Below is a small trained network, with its code and all its weights. Each question gives an input and a class and asks what happens when units are switched off, that is, made to give their printed mean instead of their output.

import numpy as np


def w(rows, s, z=0):
    codes = np.array(rows[::2]) - 128.0
    scale = np.full(codes.shape[1], s)
    scale[-1] = z or s
    return codes * scale


def f(y):
    return y / 2 * (1 + np.tanh(0.7978845608 * (y + 0.044715 * y**3)))


def log_softmax(a):
    a = a - a.max(-1, keepdims=True)
    return a - np.log(np.exp(a).sum(-1, keepdims=True))


def net(x, mask):
    res = np.array(x, float).reshape(1, 5) / 4 @ E
    y = f(res @ A[0][:, :-1].T + A[0][:, -1])
    res = res + np.where(mask, y, B[0][:, -1]) @ B[0][:, :-1]
    return log_softmax(res[-1] @ U[:, :-1].T + U[:, -1])


A, B = {}, {}
E = w([
[147,139,109,41,33,201,185,98,96,76],'x0',
[103,134,65,188,171,163,215,52,202,91],'x1',
[117,123,80,162,125,35,58,183,170,36],'x2',
[125,124,35,100,254,197,164,208,98,145],'x3',
[133,111,111,128,174,67,179,90,46,93],'x4',
],0.0039)
A[0] = w([
[115,128,121,121,125,121,133,125,113,123,128],'neuron 1',
[129,128,127,129,125,132,127,129,133,128,145],'neuron 2',
[127,127,88,139,169,103,74,240,174,104,176],'neuron 3',
[135,128,90,86,185,236,206,164,54,133,235],'neuron 4',
[128,128,128,129,126,130,127,128,131,128,142],'neuron 5',
[141,129,125,138,124,145,123,133,158,127,205],'neuron 6',
[127,128,127,128,125,131,127,129,132,128,142],'neuron 7',
[136,127,135,172,148,9,120,82,125,93,224],'neuron 8',
[113,130,78,97,74,101,176,98,98,40,152],'neuron 9',
[112,128,127,132,171,89,86,193,88,152,255],'neuron 10',
[125,126,138,101,68,150,95,147,136,132,87],'neuron 11',
[120,126,70,168,221,141,203,104,178,108,199],'neuron 12',
[140,122,117,119,167,91,121,168,60,115,232],'neuron 13',
[114,129,121,125,125,126,123,133,126,130,128],'neuron 14',
[122,130,146,128,160,123,123,138,85,167,181],'neuron 15',
],0.014,0.0018)
B[0] = w([
[131,129,133,139,129,133,123,137,114,138,130],'neuron 1',
[127,127,126,127,132,125,128,127,136,126,130],'neuron 2',
[190,128,139,125,133,156,128,212,182,98,207],'neuron 3',
[70,125,131,138,122,93,133,36,54,163,254],'neuron 4',
[127,128,127,127,131,126,128,127,132,126,130],'neuron 5',
[127,127,134,114,132,121,131,121,158,118,142],'neuron 6',
[127,127,126,128,132,126,128,128,134,126,130],'neuron 7',
[95,129,118,116,127,132,149,83,66,159,212],'neuron 8',
[157,125,134,130,152,120,110,182,68,135,194],'neuron 9',
[179,127,123,119,142,131,127,193,74,96,185],'neuron 10',
[122,127,100,146,164,143,149,125,186,113,153],'neuron 11',
[96,133,132,123,103,149,118,83,252,125,219],'neuron 12',
[157,131,147,131,119,132,128,159,59,140,172],'neuron 13',
[140,130,148,127,118,134,140,129,125,131,128],'neuron 14',
[120,127,103,129,127,112,131,124,76,111,152],'neuron 15',
],0.018,0.0082)
U = w([
[99,122,122,129,129,74,139,95,60,170,52],'0',
[112,140,127,137,105,162,130,111,241,120,254],'1',
[230,126,136,117,158,146,109,254,122,78,78],'2',
],0.01,0.0004)

Each question gives the input, the list of numbers given to net, and the class t.
The units are the neurons (one row each of A and B). Each row of codes is followed by its name. A weight is (code - 128) times the scale printed after its matrix; where a second scale follows, it is the last column's (A, B and U).
mask holds one flag per neuron, in row order. A switched-off neuron (its flag False) gives its mean, the last column of its row in B, instead of its output. The means were averaged over made-up inputs and are rounded, as every weight is.
A unit's drop is (log p(t) with every unit on - log p(t) with that unit switched off) / (log p(t) with every unit on - log p(t) with every unit switched off).
The circuit of an input: a set's keep is (log p(t) with only the set's units on - log p(t) with every unit switched off) / (log p(t) with every unit on - log p(t) with every unit switched off). Starting from the 12 units with the biggest drops (on a tie, the unit counted first), units are removed one at a time, each time the one whose removal leaves the highest keep (on an exact tie, the one counted first), for as long as the keep stays at least 0.8.
circuit, biggest first: the units of the circuit, biggest drop first
most important unit: the unit with the biggest drop
top k neurons: the k neurons with the biggest drops, biggest first
drop of u: that unit's drop, to one decimal
input [-3,3,4,1,1], class 1: circuit, biggest first => neuron 12
input [5,-4,-6,-7,1], class 2: top 4 neurons => neuron 4; neuron 12; neuron 8; neuron 9
input [-4,-1,-2,-4,-6], class 1: top 3 neurons => neuron 4; neuron 9; neuron 13
input [-3,-2,0,-6,-5], class 1: circuit, biggest first => neuron 4; neuron 9
input [-8,4,2,3,-1], class 1: top 2 neurons => neuron 12; neuron 9
input [2,-1,2,-6,-4], class 1: circuit, biggest first => neuron 4; neuron 10
input [2,6,-4,-2,2], class 1: top 3 neurons => neuron 12; neuron 8; neuron 13
input [8,-4,-4,-6,7], class 2: top 3 neurons => neuron 4; neuron 9; neuron 8
input [6,3,5,-2,-2], class 2: top 2 neurons => neuron 4; neuron 9
input [-2,3,8,7,8], class 2: top 3 neurons => neuron 3; neuron 10; neuron 13
input [1,1,2,2,1], class 1: top 3 neurons => neuron 4; neuron 8; neuron 10
input [-2,1,3,-2,-6], class 2: top 2 neurons => neuron 12; neuron 4
input [2,-7,2,2,6], class 2: top 2 neurons => neuron 10; neuron 4
input [-1,4,-3,4,-5], class 1: most important unit => neuron 12
input [6,0,1,0,-7], class 1: top 2 neurons => neuron 10; neuron 4
input [-5,3,7,6,-8], class 2: drop of neuron 3 => 1.5
input [2,-3,5,1,8], class 2: drop of neuron 4 => 0.8
input [-6,-2,-5,-2,-2], class 2: drop of neuron 8 => 0.3
